Below is a small trained network, with its code and all its weights. Each question gives an input and a target symbol and asks what happens when units are switched off, that is, made to give their printed mean instead of their output.

import numpy as np


def w(rows, s, z=0):
    codes = np.array(rows[::2]) - 128.0
    scale = np.full(codes.shape[1], s)
    scale[-1] = z or s
    return codes * scale


def f(y):
    return np.maximum(y, 0)


def softmax(a):
    e = np.exp(a - a.max(-1, keepdims=True))
    return e / e.sum(-1, keepdims=True)


def log_softmax(a):
    a = a - a.max(-1, keepdims=True)
    return a - np.log(np.exp(a).sum(-1, keepdims=True))


def net(x, mask):
    ids = ['ΔΘΞΣΨαεζλω'.index(c) for c in x.split()]
    T = len(ids)
    res = E[ids] + P[:T]
    r = res
    for j in range(2):
        rows = slice(2 * j, 2 * j + 2)
        q, k, v = (r @ M[0][rows].T for M in (Q, K, V))
        z = softmax(np.where(np.tri(T) > 0, q @ k.T / 2**0.5, -1e9)) @ v
        o = O[0][rows]
        res = res + np.where(mask[j], z, o[:, -1]) @ o[:, :-1]
    y = f(res @ A[0][:, :-1].T + A[0][:, -1])
    res = res + np.where(mask[2:26], y, B[0][:, -1]) @ B[0][:, :-1]
    return log_softmax(res[-1] @ U[:, :-1].T + U[:, -1])


Q, K, V, O, A, B = {}, {}, {}, {}, {}, {}
E = w([
[69,143,179,119,136,198],'Δ',
[108,154,97,163,121,167],'Θ',
[158,251,134,186,113,93],'Ξ',
[118,165,73,130,179,141],'Σ',
[173,195,163,62,137,181],'Ψ',
[207,160,130,109,133,118],'α',
[114,114,217,176,122,98],'ε',
[211,159,87,108,124,167],'ζ',
[150,118,173,67,148,111],'λ',
[144,79,118,157,88,144],'ω',
],0.014)
P = w([
[119,104,82,92,235,195],'0',
[87,85,83,41,80,77],'1',
[154,166,195,254,72,235],'2',
[191,139,106,171,163,29],'3',
[103,86,105,77,94,66],'4',
[138,206,196,255,67,244],'5',
],0.0079)
Q[0] = w([
[181,177,165,205,88,196],'h1',
[133,114,77,80,194,1],'h1',
[141,139,139,149,128,78],'h2',
[75,143,154,156,128,118],'h2',
],0.0078)
K[0] = w([
[144,58,143,120,158,198],'h1',
[163,164,147,173,2,88],'h1',
[177,160,39,116,132,61],'h2',
[114,235,95,163,165,129],'h2',
],0.0088)
V[0] = w([
[174,133,122,115,254,52],'h1',
[77,181,116,145,220,211],'h1',
[163,85,146,162,103,153],'h2',
[145,159,76,126,139,130],'h2',
],0.0081)
O[0] = w([
[134,247,141,125,197,1,159],'h1',
[48,180,95,65,89,98,254],'h1',
[117,141,101,192,112,111,115],'h2',
[172,102,116,121,73,187,160],'h2',
],0.0082,0.0051)
A[0] = w([
[167,95,185,191,104,160,69],'n1',
[84,89,145,126,164,48,82],'n2',
[140,132,153,72,141,140,160],'n3',
[128,84,126,45,205,136,200],'n4',
[135,114,15,96,113,149,5],'n5',
[129,159,44,112,91,113,17],'n6',
[130,80,136,176,156,229,254],'n7',
[91,148,193,180,76,136,194],'n8',
[170,188,131,97,164,194,150],'n9',
[114,103,35,102,114,131,90],'n10',
[163,106,51,97,130,102,67],'n11',
[47,72,70,95,140,122,162],'n12',
[150,151,118,254,103,131,114],'n13',
[153,151,139,198,189,190,215],'n14',
[123,178,199,111,51,109,164],'n15',
[186,118,94,107,114,122,60],'n16',
[193,172,81,59,121,131,105],'n17',
[151,140,178,197,136,88,89],'n18',
[155,29,90,163,135,90,119],'n19',
[143,70,62,78,167,42,125],'n20',
[143,139,144,102,147,171,243],'n21',
[63,35,162,73,143,105,122],'n22',
[90,132,159,200,105,174,85],'n23',
[151,164,156,105,150,68,154],'n24',
],0.0088,0.0021)
B[0] = w([
[159,250,73,116,59,133,155],'n1',
[59,96,151,207,201,153,148],'n2',
[123,81,123,130,109,127,167],'n3',
[160,141,142,31,106,127,179],'n4',
[140,79,154,176,172,157,166],'n5',
[91,126,109,153,143,136,185],'n6',
[193,208,140,155,82,77,175],'n7',
[143,83,73,149,189,140,236],'n8',
[120,54,128,137,113,110,228],'n9',
[153,134,154,185,164,220,166],'n10',
[163,121,103,173,161,129,158],'n11',
[131,204,158,122,143,170,178],'n12',
[119,79,164,57,145,159,210],'n13',
[195,63,234,76,125,57,196],'n14',
[94,140,94,134,139,143,253],'n15',
[141,84,108,185,120,107,147],'n16',
[79,57,89,141,131,100,220],'n17',
[113,87,149,129,141,167,171],'n18',
[174,210,182,191,34,168,143],'n19',
[220,202,91,107,218,110,166],'n20',
[149,102,125,140,93,118,188],'n21',
[103,149,254,116,160,103,164],'n22',
[174,95,72,51,146,107,191],'n23',
[114,125,142,123,97,104,202],'n24',
],0.0079,0.0056)
U = w([
[100,183,208,51,136,161,56],'Δ',
[42,144,41,185,110,255,108],'Θ',
[32,235,69,174,71,3,252],'Ξ',
[123,204,70,118,237,134,56],'Σ',
[77,63,61,34,87,133,106],'Ψ',
[201,152,103,79,131,41,30],'α',
[79,69,212,194,196,77,200],'ε',
[126,8,89,147,204,142,167],'ζ',
[182,153,190,51,181,64,51],'λ',
[230,184,195,143,77,154,232],'ω',
],0.0066,0.0019)

Each question gives the input, a string of symbols that net reads in full, and the target symbol t.
The units are the heads (2 rows each of Q, K, V and O) and the neurons (one row each of A and B). Each row of codes is followed by its name. A weight is (code - 128) times the scale printed after its matrix; where a second scale follows, it is the last column's (O, A, B and U).
mask holds one flag per unit, heads first, then neurons. A switched-off unit (its flag False) gives its mean, the last column of its rows in O or B, instead of its output. The means were averaged over made-up inputs and are rounded, as every weight is.
A unit's drop is (log p(t) with every unit on - log p(t) with that unit switched off) / (log p(t) with every unit on - log p(t) with every unit switched off).
The circuit of an input: a set's keep is (log p(t) with only the set's units on - log p(t) with every unit switched off) / (log p(t) with every unit on - log p(t) with every unit switched off). Starting from the 12 units with the biggest drops (on a tie, the unit counted first), units are removed one at a time, each time the one whose removal leaves the highest keep (on an exact tie, the one counted first), for as long as the keep stays at least 0.8.
circuit, biggest first: the units of the circuit, biggest drop first
top k neurons: the k neurons with the biggest drops, biggest first
which heads matter: for each layer, one digit per head in row order, 1 if its drop is at least 0.15 and else 0, layers parted by /
drop of u: that unit's drop, to one decimal
input Δ Σ λ Ξ Θ, target Θ: circuit, biggest first => [n14 n10 n23]
input Ξ Δ Σ, target ω: top neuron => [n7]
input Ξ ζ Θ, target ω: circuit, biggest first => [n7 h1]
input λ Δ ε Σ ζ, target ζ: which heads matter => 10
input Σ Ξ Ψ Θ α ε, target Ξ: which heads matter => 10
input Ξ ω Ξ ζ λ Θ, target ω: circuit, biggest first => [h1 n7]
input ε Δ λ ε Σ, target Σ: circuit, biggest first => [n20 n14 n12]
input ω λ Θ Σ Σ, target Σ: top 2 neurons => [n20 n12]
input Δ Ψ ε, target Θ: circuit, biggest first => [h1 n14 n15]
input Ξ Δ Δ, target ω: top 2 neurons => [n7 n1]
input Σ Ψ ω Σ, target ω: top 2 neurons => [n19 n7]
input Θ Ξ Σ Δ Δ, target Δ: top 2 neurons => [n22 n12]
input Δ Δ ω Σ Δ ε, target Θ: drop of n15 => 0.2
input Σ ω Δ Σ ζ ω, target Ξ: circuit, biggest first => [h1]
input Σ Ξ Ξ ζ Ξ ζ, target Ξ: drop of h1 => 1.1
input α Ξ Δ ε ω, target ω: drop of n17 => 0.1
input Σ α Σ Θ Ξ Δ, target Ξ: drop of h1 => 1.0
